Below are the code and all the weights of a small trained network. Each question names an input and a class and asks about switching units off, where a switched-off unit gives its printed mean instead of its output.

import numpy as np


def w(rows, s, z=0):
    codes = np.array(rows[::2]) - 128.0
    scale = np.full(codes.shape[1], s)
    scale[-1] = z or s
    return codes * scale


def f(y):
    return y / 2 * (1 + np.tanh(0.7978845608 * (y + 0.044715 * y**3)))


def log_softmax(a):
    a = a - a.max(-1, keepdims=True)
    return a - np.log(np.exp(a).sum(-1, keepdims=True))


def net(x, mask):
    res = np.array(x, float).reshape(1, 5) / 4 @ E
    y = f(res @ A[0][:, :-1].T + A[0][:, -1])
    res = res + np.where(mask, y, B[0][:, -1]) @ B[0][:, :-1]
    return log_softmax(res[-1] @ U[:, :-1].T + U[:, -1])


A, B = {}, {}
E = w([
[192,163,183,177],'x0',
[187,157,254,89],'x1',
[194,3,167,135],'x2',
[164,96,84,51],'x3',
[222,94,103,169],'x4',
],0.0092)
A[0] = w([
[198,62,141,190,214],'N0',
[97,222,25,121,201],'N1',
[71,58,156,23,205],'N2',
[161,161,152,247,252],'N3',
[246,69,99,116,227],'N4',
[136,151,117,17,239],'N5',
],0.013,0.0036)
B[0] = w([
[238,112,72,143,232],'N0',
[19,158,105,114,246],'N1',
[125,20,150,125,211],'N2',
[161,235,114,151,212],'N3',
[156,168,70,3,253],'N4',
[106,74,204,42,196],'N5',
],0.011,0.012)
U = w([
[114,36,130,171,226],'0',
[1,153,99,127,130],'1',
[125,84,198,58,3],'2',
[169,230,182,232,195],'3',
[206,141,23,67,187],'4',
[140,153,179,109,39],'5',
],0.013,0.0038)

Each question gives the input, the list of numbers given to net, and the class t.
The units are the neurons (one row each of A and B). Each row of codes is followed by its name. A weight is (code - 128) times the scale printed after its matrix; where a second scale follows, it is the last column's (A, B and U).
mask holds one flag per neuron, in row order. A switched-off neuron (its flag False) gives its mean, the last column of its row in B, instead of its output. The means were averaged over made-up inputs and are rounded, as every weight is.
A unit's drop is (log p(t) with every unit on - log p(t) with that unit switched off) / (log p(t) with every unit on - log p(t) with every unit switched off).
The circuit of an input: a set's keep is (log p(t) with only the set's units on - log p(t) with every unit switched off) / (log p(t) with every unit on - log p(t) with every unit switched off). Starting from all 6 units, units are removed one at a time, each time the one whose removal leaves the highest keep (on an exact tie, the one counted first), for as long as the keep stays at least 0.8.
units of the circuit, in order: the units of the circuit, biggest drop first
most important unit: the unit with the biggest drop
top k neurons: the k neurons with the biggest drops, biggest first
drop of u: that unit's drop, to one decimal
input [-3,8,-7,2,7], class 5: top 2 neurons => (N2 N0)
input [-5,0,-5,8,3], class 2: most important unit => N5
input [-3,3,-6,6,-4], class 2: top 2 neurons => (N5 N2)
input [-7,1,4,-7,-7], class 0: units of the circuit, in order => (N4 N2)
input [-6,8,-8,0,3], class 2: top 2 neurons => (N5 N3)
input [-3,-4,8,4,-4], class 0: top 2 neurons => (N2 N3)
input [8,7,3,-3,0], class 3: top 3 neurons => (N3 N2 N5)
input [-2,0,-3,6,2], class 2: units of the circuit, in order => (N5 N0)
input [-1,2,-7,-2,7], class 1: top 2 neurons => (N1 N0)
input [6,2,-8,-2,-1], class 3: top 2 neurons => (N3 N4)
input [2,5,6,-7,-3], class 3: drop of N4 => 0.1
input [-2,3,-2,6,-5], class 2: drop of N2 => 0.0
input [6,7,2,-1,-6], class 3: drop of N4 => 0.2
input [-6,7,7,-8,1], class 4: units of the circuit, in order => (N0)
input [3,-2,-4,-2,-2], class 1: drop of N0 => 0.1
